Each row is shifted at random along 3 fixed directions that mean nothing.
Known rows, with every step that occurs
C > Q > G > B > N > S > E: -1.124 2.289 -1.446 -1.759 -0.891 -0.421 -0.040 0.224 -0.022 0.962 0.112
 0.299 -0.665 3.399 -1.108 0.196 4.740 -0.825 -1.072 -1.049 0.736 -3.396
 0.127 0.753 0.901 -0.458 -2.611 -0.573 -0.881 1.332 1.733 -0.921 -1.031
 -0.147 -0.305 -0.369 0.628 0.811 -2.212 -0.024 -0.030 -0.553 -0.432
 0.850 1.994 -1.139 1.719
Q > C > B > N > G: 0.853 -0.263 -0.562 -0.605 0.254 1.114 0.237 -0.137 -0.676 0.556 0.120
 -0.563 0.528 1.283 -0.758 1.355 1.669 0.379 -1.359 2.437 -2.033 0.925
 -0.642 -1.767 0.801 -0.257 -1.956 0.407 -0.348 0.401 -0.201 -0.095
 0.752 0.655 -0.065 0.701 -0.229 -1.739 -0.862 -0.277 -0.340 0.084
 -0.173 2.317 1.909 1.508 0.277
C > S > B > N: -1.679 0.741 0.161 -1.114 -0.997 -0.539 -0.149 -0.151 0.543 1.940 -0.084
 0.333 -0.593 2.593 -0.569 0.206 2.854 -1.080 -1.627 -0.329 0.202 -0.620
 0.650 -2.816 0.212 -0.441 0.431 -0.949 0.346 0.068 -0.110 -1.959 0.514
 0.798 -0.481 -1.373 0.910 0.998 -1.632 -0.843 0.806 -0.122 -0.635 0.035
 0.763 -0.985 1.496
N > Q > G > B: -0.146 -0.026 -1.958 -0.745 -0.636 0.359 -0.385 0.214 -0.401 0.033
 -0.166 -1.957 1.057 1.962 -0.750 1.771 1.418 0.603 -0.325 0.505 -0.938
 -2.034 -1.470 3.756 0.566 -0.605 -1.880 0.165 0.196 -0.277 0.808 -1.005
 0.525 -0.298 -0.984 1.415 -0.910 -1.499 -2.150 1.014 -0.764 -0.001
 -0.066 1.653 1.832 -0.713 0.036
E > S > B > C > Q > G > Z: 0.131 1.539 -2.574 -1.904 -0.222 -0.027 0.879 -0.703 1.174 1.367 -1.501
 0.628 -0.154 5.742 0.398 0.019 3.776 -0.166 -2.139 -1.822 -0.018 -1.907
 -1.246 -0.717 0.523 0.786 -1.483 -0.345 0.964 1.412 1.723 -0.022 -0.827
 2.491 0.399 -0.199 1.390 -0.096 -1.507 -1.575 0.381 0.273 0.645 0.696
 2.637 -0.564 1.418
G > Z > E > S > Q > C: -0.218 2.224 -1.378 -1.069 -0.571 -0.765 0.771 -0.355 1.104 1.921 -1.271
 0.541 -1.141 2.215 0.435 -0.078 4.790 -1.739 -2.508 -2.083 0.597 -0.032
 -0.173 -0.989 -0.562 0.768 1.679 -0.315 0.423 1.711 1.382 -1.459 -1.282
 2.103 -0.548 -1.714 1.823 0.991 -1.132 -3.240 1.703 0.340 0.062 -1.349
 0.488 -2.388 2.348
B > N > Q > S > Z: 0.574 0.304 -1.134 0.221 0.484 0.318 0.068 0.456 -1.690 0.253 0.177
 1.002 0.031 2.888 -0.606 0.460 1.938 0.811 0.326 0.853 -0.158 -1.222
 0.275 -0.016 0.549 0.379 0.881 -0.592 -0.019 1.309 0.853 -0.145 -0.567
 -0.963 -0.403 0.814 -0.272 -0.050 -0.423 0.381 -0.275 -0.712 -0.335
 -0.375 0.262 -0.773 0.812
G > B > N > Q > C: 0.778 0.204 -0.948 0.217 -0.358 0.666 0.309 -0.083 -1.652 0.007 -0.415
 -1.139 0.373 2.150 -0.305 0.943 3.502 0.703 -0.329 1.457 -0.696 -0.220
 -0.760 0.660 -0.252 -0.025 -0.371 0.097 -0.900 0.902 1.265 0.398 -0.303
 -0.144 -0.442 0.839 -0.444 -0.830 -0.940 -0.180 -0.194 -0.543 -0.762
 0.815 1.740 0.248 0.359
G > N > Z > S: 3.006 0.132 -1.319 0.974 0.062 1.301 0.447 -0.375 -1.375 -0.297 -0.356
 0.560 -1.248 2.869 1.176 -0.104 3.371 1.349 0.555 1.252 -0.683 -0.473
 -0.051 -1.555 0.078 0.842 1.234 0.987 -0.164 1.256 1.210 0.708 -0.424
 0.882 1.257 -0.361 -0.438 -0.444 0.125 0.538 -0.640 0.328 0.639 0.982
 -0.122 1.388 0.235
N > Q > C > S: 0.377 0.042 -1.134 -0.685 -0.964 0.071 -0.496 0.478 0.499 0.363 -0.171
 -1.007 0.576 1.171 -0.425 1.437 2.122 -0.248 -2.921 -0.297 -1.404 0.527
 -0.783 0.319 -0.636 0.088 -0.279 0.281 0.091 0.018 -0.364 -0.991 1.239
 1.054 -1.693 -0.318 0.549 -0.760 -0.818 -0.060 0.880 -0.539 -0.422
 0.358 0.216 -0.603 1.818
G > B > Z > E > S > Q: -0.900 0.756 -1.133 -0.515 -0.459 -0.335 -0.318 0.249 0.155 1.953 -0.559
 -1.090 -0.254 3.369 -0.974 1.725 3.602 -1.038 -1.796 -1.388 -0.736
 -0.413 -0.330 1.611 0.209 -0.309 1.744 -0.435 0.640 -0.312 0.069 -3.964
 0.879 0.223 -1.640 -0.899 0.999 -0.718 -2.837 -2.113 0.267 -0.197
 -0.473 0.159 1.098 -1.519 2.292
E > S > Z > N: -0.800 0.808 0.523 -0.898 -0.700 -0.390 0.120 -0.151 0.568 1.789 -0.426
 1.205 -0.950 2.179 0.133 0.614 1.600 -0.853 -0.637 -0.789 -0.508 -0.347
 0.767 -1.855 0.005 -0.122 0.897 -0.688 0.807 -0.008 0.077 -2.838 0.329
 1.576 -0.726 -1.227 0.940 1.174 -1.645 -1.357 0.697 0.222 -0.021 -0.176
 -0.598 -1.265 2.091
Z > E > S > Q > C > B: -0.898 1.301 -1.357 -1.136 -0.689 -0.635 0.320 0.216 0.836 2.381 -0.540
 0.258 -0.339 1.114 -0.799 0.698 4.483 -2.164 -2.885 -1.318 -0.109 1.354
 0.166 -1.345 -0.590 0.051 0.089 -0.505 1.073 0.763 0.422 -1.463 0.013
 1.656 -1.600 -1.650 2.063 0.050 -2.139 -2.398 1.489 0.035 -0.495 -0.638
 0.001 -1.534 2.232
B > N > Q > C > S > Z > E: -0.467 0.948 -0.671 0.067 0.467 -0.507 -0.110 0.684 -1.127 0.956 0.247
 0.388 -0.190 1.491 -1.062 0.678 3.829 -1.063 -1.445 0.224 -0.091 -0.784
 0.722 -1.536 0.277 0.106 1.997 -0.829 -0.148 1.248 0.143 -1.604 -0.569
 -1.519 -1.553 -0.540 0.953 0.150 -0.654 -1.465 0.734 -1.094 -0.823
 -0.367 0.058 -0.096 1.930
E > S > Q > B: 0.280 1.403 -1.881 -0.600 -0.726 -0.326 1.294 -0.491 0.550 1.499 -1.019
 1.605 -0.421 2.969 0.613 -0.761 3.503 -0.495 -0.657 -1.452 1.430 -0.360
 0.145 -0.918 -0.413 0.608 -0.934 -0.408 1.059 1.899 2.103 1.090 -1.137
 2.423 0.356 -0.698 1.286 1.204 -1.399 -0.844 0.599 0.439 0.283 -1.821
 0.840 -2.903 0.855
Z > S > Q > C > B > N > G: -0.068 1.332 -1.800 -0.580 -0.140 -0.210 0.452 0.064 -0.797 1.039 -0.365
 0.074 -0.352 2.718 -1.417 0.811 3.906 -0.762 -0.791 0.114 -0.016 0.901
 0.121 -3.094 0.331 -0.161 -1.092 -0.702 -0.660 1.949 0.713 0.023 -0.507
 -0.176 -0.518 -0.374 0.685 -0.382 -0.675 -1.252 0.061 0.287 -0.558
 -0.298 1.271 -0.978 1.025
Q > C > S > Z > N > B: 0.709 0.633 -0.933 -1.285 0.133 0.122 0.464 -0.564 -0.525 1.444 -0.573
 1.302 -0.784 2.456 -0.051 -0.041 2.782 0.022 -1.991 0.764 -0.237 -1.268
 0.392 -2.841 0.162 -0.076 0.000 -0.378 1.277 1.148 0.841 -0.800 -0.994
 0.774 -0.135 -0.391 1.025 0.816 -1.312 -0.032 0.568 -0.203 -0.115 0.136
 1.614 0.609 1.068
Z > E > S > Q > B > C: 1.247 -0.388 -2.103 -0.660 1.123 0.513 -0.182 0.721 -1.604 0.026 -1.004
 -0.116 0.883 0.985 -1.309 1.762 3.470 -0.014 -1.993 0.758 -1.728 0.509
 -0.607 1.710 0.752 -0.300 1.047 0.329 1.350 0.394 -0.209 -0.269 0.827
 -1.080 -1.351 0.555 0.091 -2.208 -1.562 -0.521 -0.380 -0.818 -0.264
 0.184 0.090 -0.521 0.818
C > Q > B > N: -0.212 0.787 -0.609 0.045 -0.010 0.195 0.898 -0.035 -0.650 0.488 0.406
 -0.089 0.252 2.730 -0.324 -0.288 3.476 -0.299 0.621 -0.043 0.589 -0.691
 0.537 -0.846 0.763 0.036 -1.823 -0.364 -0.497 0.974 1.172 1.195 -0.212
 0.308 -0.089 -0.610 0.803 0.164 -1.066 -0.287 -0.383 -0.600 -0.656
 -0.127 1.201 -1.034 0.091
C > B > N > Z: -0.400 -0.896 0.023 -0.531 0.668 0.724 -0.626 0.314 -1.205 1.023 0.944
 -0.497 0.772 2.137 -1.270 1.586 0.530 0.168 -0.073 1.498 -1.508 -1.078
 0.233 -0.537 0.534 -0.310 1.070 -0.365 0.210 -1.065 -1.253 -2.336 1.178
 -1.349 -1.102 0.321 0.157 -1.085 -1.185 0.850 -0.517 -0.306 -0.598
 2.419 1.166 2.494 0.534
C > B > N > Z > E > S: -0.498 0.838 -0.153 -0.384 -0.370 0.118 0.277 -0.426 0.422 2.691 0.269
 0.965 -0.883 3.146 0.284 0.552 3.506 -1.389 -1.665 -0.037 -0.449 0.206
 0.747 -2.801 -0.095 0.569 1.378 -0.236 0.081 0.430 0.294 -2.993 0.560
 1.572 -0.509 -1.036 1.947 0.496 -1.921 -1.581 0.632 0.183 -0.277 1.113
 0.470 1.929 2.343
Q > G > Z > E > S > B: -0.057 0.816 -2.027 -1.842 0.616 0.145 -0.112 0.012 -0.239 0.684 -0.621
 0.128 -0.545 1.595 -0.553 0.785 2.034 0.170 -1.689 0.325 -0.487 -2.791
 -0.747 1.152 1.482 -0.090 0.241 -0.234 2.008 0.306 0.632 -1.516 -0.842
 -0.587 -0.290 0.277 -0.135 -1.124 -1.973 -0.139 -0.730 -0.240 0.495
 1.348 1.349 0.215 0.637
N > S > Q > G > B > C: 0.423 1.084 -2.947 -1.575 -0.522 0.035 0.002 -0.342 0.137 0.809 -1.490
 -0.305 0.163 4.174 -0.414 0.964 3.586 -0.063 -1.931 -0.827 -0.422
 -1.477 -1.253 1.645 -0.052 -0.197 -1.381 0.025 0.176 1.553 1.496 -0.381
 -0.334 1.002 -0.209 1.036 0.327 -0.056 -1.601 -0.151 0.396 0.465 0.147
 0.238 2.370 -1.483 1.175
B > C > Q > G > Z > N > S: 1.470 0.516 -2.528 0.014 1.683 0.525 -0.234 0.774 -2.545 -2.108 0.231
 -0.456 -0.083 2.764 -1.340 0.985 1.847 1.425 0.608 0.205 -1.045 -2.676
 -0.602 2.024 1.352 0.050 -2.088 -0.031 -0.687 1.407 0.416 1.368 -0.852
 -3.257 -0.958 1.701 -0.642 -1.767 0.467 1.593 -2.072 -1.718 -0.154
 1.311 1.420 1.839 0.327
G > Z > N > B > C: -1.639 1.481 -0.268 -1.711 -0.127 -1.091 0.245 -1.053 -0.150 1.977
 -0.510 0.016 -0.829 2.865 0.104 0.081 2.524 -1.492 -1.006 -0.903 0.646
 -1.378 0.076 -0.947 -0.030 -0.045 1.770 -1.126 -0.601 0.870 0.832
 -2.942 -1.093 0.097 -0.590 0.264 1.621 1.841 -1.081 -1.635 0.864 0.460
 -0.779 -0.058 2.699 0.901 1.020
N > G > B > Z > E: 0.611 -0.032 -1.107 -0.149 0.501 0.614 -0.156 -0.242 -0.483 0.759 -0.112
 -1.528 0.074 1.987 -0.491 1.584 1.542 0.389 -1.367 1.091 -1.466 -0.802
 -1.107 1.901 1.405 -0.476 0.464 0.602 -0.213 -0.211 0.106 -3.006 0.578
 -0.403 -0.032 1.089 -0.316 -1.872 -1.780 -0.992 -0.985 0.167 0.110
 2.139 2.842 1.602 0.334
N > S > B > C > Q: 1.649 0.729 -2.525 -0.825 -0.239 0.375 0.967 -0.525 0.139 0.724 -1.430
 1.919 -0.207 4.364 0.681 -0.935 3.730 0.399 -1.922 -0.981 0.581 0.103
 -0.361 -1.684 -0.387 0.855 -0.865 0.315 0.232 2.101 2.086 1.963 -1.105
 2.342 0.867 0.217 1.530 0.526 -0.364 -0.445 0.505 -0.127 0.250 -0.371
 2.095 0.792 0.837
C > Q > S > B > N > G > Z: 0.578 0.970 -2.236 -0.973 -0.149 0.644 0.604 -0.130 -0.391 0.866 -0.269
 0.147 -0.084 5.061 -0.591 0.557 3.726 0.975 -1.180 0.424 -0.506 -1.952
 -0.796 -0.552 1.490 0.136 -1.461 -0.043 -0.122 1.224 1.419 -0.443
 -0.433 1.060 0.477 0.118 -0.119 -0.906 -1.430 -0.234 -0.632 -0.205
 0.173 1.344 2.966 -0.790 0.678
N > Q > C > S > E: -0.010 1.065 -1.133 -0.952 0.006 -0.785 -0.319 0.854 -0.693 -0.044 0.067
 0.871 -0.070 -0.421 -1.103 0.052 2.602 -0.580 -2.144 -0.703 0.553
 -1.434 -0.077 0.277 -0.212 0.107 0.285 -0.482 -0.126 1.136 0.287 0.083
 -1.229 -1.411 -1.058 0.021 0.494 0.111 -0.080 -0.137 0.661 -1.043
 -0.421 -0.559 0.285 -0.038 1.277
E > S > Z > N > B > C: -0.666 0.993 -0.563 -0.883 0.544 -0.807 0.410 -0.587 -0.951 1.573 -0.821
 2.352 -0.683 2.883 -0.129 -0.136 1.546 -0.458 -0.411 -0.364 0.641
 -1.235 0.687 -2.444 -0.216 0.264 1.283 -1.402 0.624 1.389 1.025 -1.588
 -1.522 -0.443 -0.348 0.538 1.431 1.594 -0.663 -0.769 0.431 -0.112
 -0.262 -0.551 1.234 1.350 1.338
Q > G > B > C > S > Z > E: 1.796 0.652 -2.507 -0.214 0.802 0.624 0.607 -0.663 -0.230 0.986 -1.200
 0.107 -0.897 3.744 0.416 -0.034 4.567 0.184 -2.671 0.590 -0.682 -1.492
 -0.972 -0.412 1.010 0.044 -0.203 0.612 1.311 1.592 1.275 -0.094 -0.780
 0.936 1.309 0.685 0.403 -0.767 -1.492 -1.251 -0.093 0.228 0.814 1.035
 2.203 1.227 0.495
E > S > B > C > Q > G > Z > N: -2.527 2.486 -1.510 -1.909 -0.011 -1.562 0.354 -0.165 0.063 1.412 -0.495
 0.483 -0.586 4.275 -0.994 0.222 3.569 -1.408 -0.434 -2.671 1.077 -3.167
 -0.047 -0.816 0.692 -0.059 -1.260 -2.024 0.067 1.320 1.201 -1.626
 -1.505 -0.671 -1.214 -0.475 1.561 1.027 -1.411 -1.633 0.091 -0.429
 -0.509 -0.245 1.835 -1.014 1.713
S > Z > N > Q: 0.405 1.090 -0.612 0.501 -0.146 -0.363 1.316 -0.452 -0.757 1.076 -0.438
 1.967 -0.725 2.711 0.874 -0.957 2.555 -0.303 1.632 -0.553 1.503 -0.809
 0.812 -1.427 -0.006 0.539 0.543 -0.521 -0.513 2.004 2.173 0.239 -1.851
 0.909 0.440 0.136 0.754 1.584 -0.662 -1.473 0.222 0.299 0.096 -1.337
 0.646 -0.877 0.331

Rows
-0.974 1.503 -0.856 -1.483 -0.020 -0.518 0.763 -0.461 0.093 2.336 -0.160
 0.075 -0.078 3.431 -0.957 0.944 3.096 -1.511 -0.755 -0.777 -0.226
 -0.014 0.003 -1.871 0.707 -0.274 -1.246 -0.972 -0.653 1.350 0.567
 -2.126 -0.333 0.917 -0.942 -0.304 1.498 0.093 -1.868 -2.686 0.528 0.652
 -0.551 -0.071 2.640 -1.310 1.328
S > Q > C > B > Z > N > G
-0.863 1.381 -2.120 0.435 1.068 -0.613 -0.099 0.623 -1.948 0.478 0.881
 -0.212 -0.226 2.459 -1.729 0.507 3.755 -0.588 0.938 0.132 0.761 -3.619
 0.491 0.759 1.671 -0.188 -0.664 -1.174 0.099 1.568 0.954 -0.995 -1.289
 -3.430 -1.276 -0.009 0.150 -0.737 -1.654 -0.104 -0.918 -1.028 -0.322
 0.285 1.539 -0.669 0.637
C > S > Q > G > N > B > Z > E
-0.785 1.599 -1.852 0.978 -0.250 -1.293 0.614 -0.059 -1.139 0.710 -0.528
 0.209 -0.572 3.155 -1.047 0.136 4.157 -0.649 0.112 -1.304 1.200 -1.158
 -0.126 -0.998 -0.146 -0.565 -1.307 -1.020 -1.466 2.163 1.317 -0.449
 -1.345 -1.195 -0.249 0.621 0.332 0.544 -0.432 -1.377 -0.195 -0.094
 -0.322 -0.852 2.184 -0.725 0.717
Z > N > G > B > C > S > Q
0.345 0.812 -2.225 0.030 0.299 0.287 0.256 0.075 -1.126 0.597 0.248
 -0.148 0.028 4.483 -0.807 0.611 3.366 0.396 0.564 0.403 -0.134 -3.043
 -0.184 0.199 1.297 0.138 -1.814 -0.521 0.356 1.406 1.174 -0.200 -0.476
 -0.770 -0.415 0.046 -0.107 -0.852 -1.819 0.350 -0.701 -0.371 0.230
 0.852 2.185 -1.245 0.668
C > S > Q > G > N > B > Z
2.790 0.462 -2.766 -0.938 0.284 1.871 0.872 -0.405 -0.904 -0.298 -1.133
 -0.395 -0.709 6.019 0.114 0.499 4.874 1.646 -0.557 1.150 -1.294 -1.206
 -0.900 -1.208 2.086 0.316 -1.796 0.982 0.632 1.342 1.674 1.709 -0.028
 1.364 1.268 -0.338 -0.560 -2.106 -1.762 -0.066 -1.593 -0.129 0.611
 1.708 2.017 -0.354 0.091
C > Q > G > Z > S > B > N
2.123 0.017 -1.782 1.005 0.566 1.167 0.552 0.189 -2.020 0.519 -0.433
 0.573 -0.284 3.318 -0.134 0.905 4.396 0.772 0.281 1.535 -1.108 -0.349
 -0.005 0.327 0.925 0.595 0.817 0.563 0.536 1.151 1.378 -0.427 -0.085
 -0.023 -0.349 -0.161 -0.089 -1.833 -2.074 -0.791 -0.825 -0.652 0.267
 1.017 0.916 0.170 1.010
G > N > B > Z > E > S > Q
1.051 0.141 -2.263 -0.587 0.888 0.917 0.192 0.337 -0.342 0.972 -0.218
 -0.202 0.117 3.438 -0.978 1.582 2.743 -0.108 -1.277 0.235 -1.669 -0.159
 -0.560 0.790 1.590 0.167 -1.364 0.293 1.432 0.489 0.096 -0.897 0.937
 0.218 -0.851 0.075 0.511 -2.601 -2.669 -1.103 -0.973 -0.296 0.377 1.198
 0.961 -0.251 1.272
C > B > Z > E > S > Q > G
-0.921 1.322 -1.839 0.574 0.263 -0.467 0.505 0.502 -0.986 1.563 0.369
 0.240 -0.537 3.001 -1.428 0.937 3.850 -0.952 -0.050 -0.248 0.281 -0.851
 0.288 -0.821 0.834 0.101 0.310 -0.829 -0.320 1.312 0.629 -1.994 -0.785
 -1.025 -1.003 -0.166 0.674 -0.726 -1.553 -1.817 -0.551 -0.304 -0.153
 0.791 1.814 0.042 1.422
C > B > N > G > Z > E > S > Q
-0.757 1.746 -2.418 -1.442 -0.447 -0.074 0.381 -0.127 0.043 1.840 0.091
 0.025 -0.737 5.138 -0.767 0.486 3.993 -0.816 -0.647 -0.806 0.384 -2.277
 0.060 -0.319 0.671 0.172 -1.256 -0.803 0.180 1.694 1.240 -1.038 -0.822
 0.714 -0.614 -0.162 1.024 0.615 -2.075 -0.412 0.075 0.245 -0.174 0.553
 2.644 -1.463 1.519
C > B > N > S > Q > G > Z
3.461 0.886 -2.290 -0.449 -0.118 1.483 1.249 -0.956 -1.223 0.616 -1.653
 0.568 -1.327 5.359 0.928 0.141 5.474 1.275 -1.388 0.568 -0.881 0.096
 -0.665 -0.534 0.051 0.503 -0.890 0.988 -0.076 2.530 2.448 1.075 -0.940
 2.456 0.909 0.285 0.385 -0.366 -1.590 -0.931 -0.260 0.004 0.105 -0.204
 2.685 -0.524 1.153
G > B > Z > N > S > Q > C
-1.289 1.115 -1.923 -0.880 0.231 -0.525 -0.277 0.732 -0.841 1.445 0.489
 -1.353 0.187 2.656 -2.091 1.910 4.553 -1.160 -1.625 0.120 -0.564 -2.390
 -0.036 0.902 1.751 -0.900 0.933 -0.656 0.053 0.489 -0.309 -3.484 0.373
 -1.730 -1.773 -0.386 0.238 -0.920 -2.368 -0.998 -0.329 -0.494 -0.607
 0.927 2.321 -1.820 1.375
C > S > Q > B > N > G > Z > E
-4.323 3.107 -1.356 -0.234 -0.284 -2.865 0.090 0.499 -0.701 1.770 1.267
 0.492 -0.779 2.406 -2.252 -0.409 2.422 -1.516 1.233 -3.086 3.300 -4.568
 1.021 0.058 0.236 -0.879 -1.343 -3.182 -0.790 1.565 1.554 -2.796 -3.003
 -3.077 -1.499 -0.176 1.267 2.678 -0.739 -0.263 -0.065 -0.576 -1.126
 -1.525 2.077 -1.818 1.028
C > Q > S > Z > N > G > B
0.227 0.653 -1.613 -1.305 1.082 0.176 0.654 -0.389 -0.970 0.633 -0.681
 0.923 0.703 4.069 -0.675 0.448 2.363 0.046 0.313 0.257 -0.344 -2.270
 -0.116 -0.737 1.439 -0.189 -2.001 -0.517 0.207 1.281 1.383 0.054 -0.842
 -0.468 -0.153 0.894 0.694 -0.332 -1.497 -0.405 -0.438 -0.159 0.074
 0.878 2.200 0.364 0.197
S > Z > N > B > C > Q > G
1.129 0.757 -1.481 -1.267 0.533 1.094 0.473 -0.438 -0.645 0.729 -0.937
 0.442 -0.945 3.264 0.158 0.698 3.738 0.553 -1.313 1.628 -1.202 -1.743
 -0.545 -0.635 1.878 0.208 -0.119 0.389 1.171 0.980 1.182 -0.657 -0.355
 0.645 0.667 0.058 -0.395 -1.386 -2.213 -0.918 -0.884 -0.172 0.559 1.760
 1.376 0.256 0.840
Q > G > Z > E > S > B > N
0.768 0.606 -2.010 -1.312 -0.194 0.369 0.436 -0.206 0.679 1.711 -1.456
 -0.003 -0.220 4.370 0.152 0.852 5.204 -0.635 -3.506 -1.046 -1.254 0.247
 -0.947 -0.329 0.410 0.479 1.481 0.482 1.047 0.296 0.702 -1.812 0.489
 2.449 -0.468 -0.955 1.606 -1.053 -2.177 -2.561 0.661 -0.185 0.156 1.149
 1.690 0.465 1.992
G > Z > E > S > B > C > Q
1.293 0.326 -1.483 -1.645 0.084 0.259 -0.028 0.369 -1.538 0.532 -0.497
 0.411 -0.054 1.925 -0.749 1.174 5.296 -0.446 -2.760 0.706 -1.361 -0.618
 -0.347 0.881 0.990 -0.516 0.244 0.413 0.065 0.886 0.288 -0.787 0.539
 -0.055 -0.933 0.669 0.361 -0.872 -2.221 -0.545 -0.055 -0.773 -0.601
 0.510 1.188 0.144 1.191
Z > N > Q > B > C > S > E
1.271 0.863 -1.829 0.257 0.690 0.707 0.868 0.203 -1.504 1.017 -0.428
 0.176 -0.922 2.908 -0.643 0.516 5.611 -0.301 -1.356 0.740 -0.689 0.500
 0.010 -1.505 0.363 0.581 0.686 0.018 0.635 1.630 0.864 0.342 -0.833
 0.166 -0.512 -0.754 0.794 -1.299 -1.374 -1.939 -0.123 -0.715 -0.258
 0.477 1.097 0.308 1.354
G > Z > E > S > Q > C > B > N
-1.428 2.939 -0.812 -2.901 -0.508 -0.994 -0.015 -0.721 0.147 1.979
 -0.126 0.843 -2.070 3.392 -0.302 -0.111 3.747 -1.349 -1.454 -1.526
 1.088 -3.901 0.278 0.554 1.113 -0.442 -0.847 -1.105 -0.477 1.675 1.685
 -3.112 -1.793 -0.054 -0.009 0.130 1.179 2.084 -2.496 -0.999 0.123 0.215
 -0.442 -0.069 2.728 -0.599 1.942
Q > G > B > Z > N > S > E
-0.033 1.068 -2.839 -0.575 -0.247 -0.414 0.346 -0.362 0.101 1.396 -0.864
 -0.083 0.052 5.138 -0.080 0.376 3.594 -0.112 -1.826 -1.022 0.296 -2.575
 -1.092 0.550 0.024 0.188 -0.477 -0.614 0.628 1.584 1.517 -0.937 -0.951
 0.696 -0.035 1.163 0.798 0.356 -1.453 -0.676 0.423 0.249 0.277 0.384
 2.915 -0.081 1.090
N > Q > G > B > C > S > Z
0.586 1.253 -3.347 -2.283 0.596 0.197 0.060 -0.052 -0.023 0.799 -1.009
 0.027 -0.106 4.096 -0.560 0.648 4.412 -0.291 -2.906 -0.742 -0.527
 -2.400 -1.008 1.173 1.312 0.174 -0.199 0.139 0.811 1.385 1.271 -0.842
 -0.850 0.215 -0.462 0.470 1.103 -0.810 -1.722 -0.678 -0.080 -0.401
 0.151 1.258 2.792 0.676 1.232
N > S > B > C > Q > G > Z > E
1.235 0.993 -2.683 -0.810 0.783 0.113 0.783 -0.192 -0.759 1.111 -1.371
 0.332 -0.408 3.283 0.006 0.427 5.201 -0.491 -2.245 -0.573 -0.257 -0.476
 -0.681 0.823 0.467 0.534 1.972 0.116 1.190 1.664 1.196 -0.445 -0.843
 0.653 -0.233 0.156 1.106 -0.577 -1.481 -1.929 0.226 -0.102 0.101 -0.460
 1.744 -0.702 1.069
G > Z > E > S > Q > B > C
1.234 1.246 -2.144 -0.298 0.101 0.570 0.534 0.125 -1.100 1.800 0.036
 0.084 -1.093 3.265 -0.370 0.448 6.539 -0.945 -1.739 0.331 -0.637 0.213
 0.261 -0.689 0.315 0.503 0.619 0.071 0.330 1.961 1.225 -0.685 -0.718
 1.047 -0.881 -0.974 1.519 -0.403 -1.986 -1.788 0.592 -0.326 -0.509
 0.391 1.628 -0.145 1.823
G > N > S > Q > C > B > Z > E
-1.237 2.323 -1.815 -0.372 -0.207 -0.912 1.095 -0.228 -0.160 1.970
 -0.139 0.919 -0.704 3.963 -0.782 -0.027 3.762 -0.993 -0.528 -1.191
 1.239 -1.146 0.049 -2.699 -0.248 0.673 -0.821 -1.546 -0.459 2.441 1.477
 -0.614 -2.086 0.437 -0.425 -0.359 1.423 0.894 -0.538 -1.982 0.524 0.195
 -0.188 -0.293 2.708 -0.808 1.662
E > S > Q > C > B > N > G > Z
-2.593 2.006 -1.137 -2.306 -0.390 -0.976 0.038 -0.240 0.076 2.282 -0.171
 -0.522 -0.116 3.048 -0.759 0.879 4.090 -1.933 -0.693 -0.543 0.744
 -3.055 -0.036 0.681 1.451 -0.328 1.233 -1.268 -0.253 0.882 1.332 -3.473
 -0.925 -0.514 -1.210 -0.151 0.848 0.675 -2.858 -2.131 0.506 0.263
 -0.683 0.495 2.229 -1.717 1.235
S > B > N > Q > G > Z > E
-1.223 2.674 -1.989 -1.780 -1.254 -1.124 0.532 -0.885 0.504 1.988 -1.362
 0.379 -1.065 4.569 0.004 0.186 5.277 -1.687 -1.118 -2.138 0.996 -1.564
 -0.198 -0.233 -0.275 -0.367 -1.667 -0.890 -0.936 2.488 2.373 -1.330
 -1.172 1.544 -0.347 0.092 1.363 2.082 -2.040 -1.711 1.039 0.802 -0.414
 -1.188 2.072 -2.726 1.892
Z > N > S > Q > G > B > C
